Below is a small trained network, with its code and all its weights. Each question gives an input and a class and asks what happens when units are switched off, that is, made to give their printed mean instead of their output.

import numpy as np


def w(rows, s, z=0):
    codes = np.array(rows[::2]) - 128.0
    scale = np.full(codes.shape[1], s)
    scale[-1] = z or s
    return codes * scale


def f(y):
    return y / 2 * (1 + np.tanh(0.7978845608 * (y + 0.044715 * y**3)))


def log_softmax(a):
    a = a - a.max(-1, keepdims=True)
    return a - np.log(np.exp(a).sum(-1, keepdims=True))


def net(x, mask):
    res = np.array(x, float).reshape(1, 5) / 4 @ E
    y = f(res @ A[0][:, :-1].T + A[0][:, -1])
    res = res + np.where(mask, y, B[0][:, -1]) @ B[0][:, :-1]
    return log_softmax(res[-1] @ U[:, :-1].T + U[:, -1])


A, B = {}, {}
E = w([
[184,104,204,49,195,87,221,238,183],'x0',
[129,254,153,57,113,167,48,166,168],'x1',
[114,168,57,146,220,146,96,206,11],'x2',
[224,164,8,195,185,86,108,105,250],'x3',
[239,181,142,188,63,189,207,158,79],'x4',
],0.0078)
A[0] = w([
[140,128,112,141,199,154,121,134,79,20],'N0',
[94,195,167,71,129,135,24,171,200,209],'N1',
[58,76,193,88,85,160,89,180,65,62],'N2',
[108,164,63,129,221,199,82,220,91,112],'N3',
[142,188,134,106,116,188,67,157,154,2],'N4',
[111,74,140,10,237,52,145,171,168,129],'N5',
[145,224,142,88,98,136,97,126,152,67],'N6',
[100,112,125,114,131,100,45,87,128,93],'N7',
[220,167,141,180,167,164,132,149,37,108],'N8',
[97,157,162,115,104,126,150,131,86,132],'N9',
[193,184,185,143,101,161,71,154,127,19],'N10',
[143,136,96,149,190,129,120,177,49,64],'N11',
[150,194,119,95,98,217,105,168,161,90],'N12',
[141,140,57,92,192,92,109,100,200,119],'N13',
[142,33,117,200,132,131,197,117,92,95],'N14',
[81,105,83,144,102,159,58,93,108,173],'N15',
[155,174,145,120,2,132,222,78,211,126],'N16',
[120,148,111,196,79,169,96,74,91,61],'N17',
[255,168,158,187,64,233,207,128,75,28],'N18',
[66,157,172,68,43,176,142,174,73,103],'N19',
[221,165,116,194,133,108,118,116,145,96],'N20',
[203,158,51,140,163,92,114,132,187,79],'N21',
[126,42,99,219,155,58,208,84,93,49],'N22',
[59,98,120,125,169,115,36,81,136,111],'N23',
[56,95,121,87,208,54,126,63,161,49],'N24',
[180,208,91,166,160,135,119,106,185,20],'N25',
[127,149,62,165,160,83,117,129,196,52],'N26',
[130,123,82,171,88,153,65,83,79,71],'N27',
[228,114,183,115,172,122,188,208,114,97],'N28',
[155,93,197,147,80,122,93,91,186,91],'N29',
[174,113,146,88,168,130,170,191,146,12],'N30',
[76,143,75,184,73,175,102,100,129,6],'N31',
[96,171,111,201,187,132,132,185,69,14],'N32',
],0.0095,0.0033)
B[0] = w([
[92,136,101,92,83,91,133,97,149,149],'N0',
[134,138,116,235,155,57,169,149,115,249],'N1',
[139,82,215,82,135,116,68,96,106,215],'N2',
[90,85,111,138,55,81,174,61,183,220],'N3',
[125,178,133,141,135,43,108,139,123,176],'N4',
[210,184,117,155,100,220,183,142,146,245],'N5',
[111,154,116,157,145,47,122,169,121,188],'N6',
[196,152,142,187,133,150,156,106,118,175],'N7',
[140,86,120,206,100,136,177,78,141,188],'N8',
[124,88,179,122,153,121,100,129,106,164],'N9',
[102,157,122,189,131,107,133,116,106,167],'N10',
[119,79,73,92,52,72,142,35,155,177],'N11',
[115,176,100,219,188,50,88,185,105,190],'N12',
[139,69,161,112,145,145,118,117,59,205],'N13',
[93,172,146,170,208,10,120,219,70,195],'N14',
[211,136,118,129,67,182,152,173,121,199],'N15',
[124,79,79,119,86,97,193,53,137,224],'N16',
[196,180,164,84,68,165,103,169,170,186],'N17',
[147,108,124,211,213,214,170,56,112,226],'N18',
[114,89,186,116,123,130,87,121,71,219],'N19',
[114,67,197,118,167,165,115,121,87,181],'N20',
[114,99,198,81,122,146,89,143,76,205],'N21',
[97,215,140,177,164,32,130,194,80,204],'N22',
[169,143,111,210,152,193,173,100,133,202],'N23',
[161,129,132,182,174,128,175,56,96,196],'N24',
[92,111,189,59,184,131,77,112,109,188],'N25',
[147,77,196,37,105,132,34,105,105,185],'N26',
[196,193,122,75,72,150,150,170,129,187],'N27',
[192,175,122,92,51,186,153,142,124,217],'N28',
[92,97,40,23,38,49,190,95,192,181],'N29',
[195,212,130,1,87,158,126,222,111,179],'N30',
[143,186,148,40,53,181,172,203,128,176],'N31',
[129,99,88,69,87,76,125,83,185,170],'N32',
],0.0082,0.012)
U = w([
[179,228,143,99,108,188,137,173,149,85],'0',
[108,60,229,91,178,124,63,111,75,92],'1',
[105,213,129,180,200,7,123,171,108,129],'2',
[109,78,82,109,97,59,168,60,199,119],'3',
[151,141,128,198,196,207,162,78,137,242],'4',
[138,94,125,194,143,166,123,154,160,255],'5',
[67,163,93,67,171,145,65,150,138,85],'6',
[42,137,130,97,185,133,74,131,193,92],'7',
],0.011,0.0069)

Each question gives the input, the list of numbers given to net, and the class t.
The units are the neurons (one row each of A and B). Each row of codes is followed by its name. A weight is (code - 128) times the scale printed after its matrix; where a second scale follows, it is the last column's (A, B and U).
mask holds one flag per neuron, in row order. A switched-off neuron (its flag False) gives its mean, the last column of its row in B, instead of its output. The means were averaged over made-up inputs and are rounded, as every weight is.
A unit's drop is (log p(t) with every unit on - log p(t) with that unit switched off) / (log p(t) with every unit on - log p(t) with every unit switched off).
The circuit of an input: a set's keep is (log p(t) with only the set's units on - log p(t) with every unit switched off) / (log p(t) with every unit on - log p(t) with every unit switched off). Starting from the 12 units with the biggest drops (on a tie, the unit counted first), units are removed one at a time, each time the one whose removal leaves the highest keep (on an exact tie, the one counted first), for as long as the keep stays at least 0.8.
units of the circuit, in order: the units of the circuit, biggest drop first
most important unit: the unit with the biggest drop
top k neurons: the k neurons with the biggest drops, biggest first
drop of u: that unit's drop, to one decimal
input [-3,8,-8,2,-5], class 2: most important unit => N1
input [-6,8,0,-7,-2], class 2: top 4 neurons => N1, N12, N6, N4
input [5,2,-6,-1,-7], class 4: top 3 neurons => N5, N24, N3
input [7,-8,2,8,-6], class 1: top 2 neurons => N26, N13
input [5,0,-3,4,-6], class 4: units of the circuit, in order => N5, N24
input [6,-1,8,-7,1], class 3: top 2 neurons => N11, N3
input [-4,0,-6,6,4], class 1: top 2 neurons => N20, N25
input [-1,5,8,7,-1], class 3: top 2 neurons => N3, N11
input [-5,1,-7,-2,4], class 3: top 2 neurons => N16, N29
input [5,-5,-8,-1,6], class 3: top 2 neurons => N16, N29
input [7,6,7,5,-2], class 0: top 3 neurons => N5, N30, N28
input [-5,2,-5,-4,0], class 0: top 3 neurons => N3, N17, N31
input [-7,-4,-4,2,-8], class 4: top 4 neurons => N24, N23, N30, N28
input [-8,4,2,-7,-6], class 0: most important unit => N15
input [4,-6,5,-3,-1], class 2: top 2 neurons => N14, N22
input [-4,8,-5,8,-6], class 1: top 4 neurons => N26, N13, N21, N25
input [1,6,-3,4,-6], class 2: top 4 neurons => N1, N18, N6, N4
input [3,8,-1,6,-2], class 2: top 3 neurons => N1, N12, N6
input [1,7,-4,-8,7], class 1: drop of N2 => 0.4
input [8,-6,1,0,2], class 0: most important unit => N28
input [-5,2,-3,6,-1], class 1: drop of N20 => 0.1
input [-3,-3,-1,-6,-8], class 4: drop of N23 => 0.4
input [5,1,-4,-5,-2], class 0: drop of N20 => 0.4
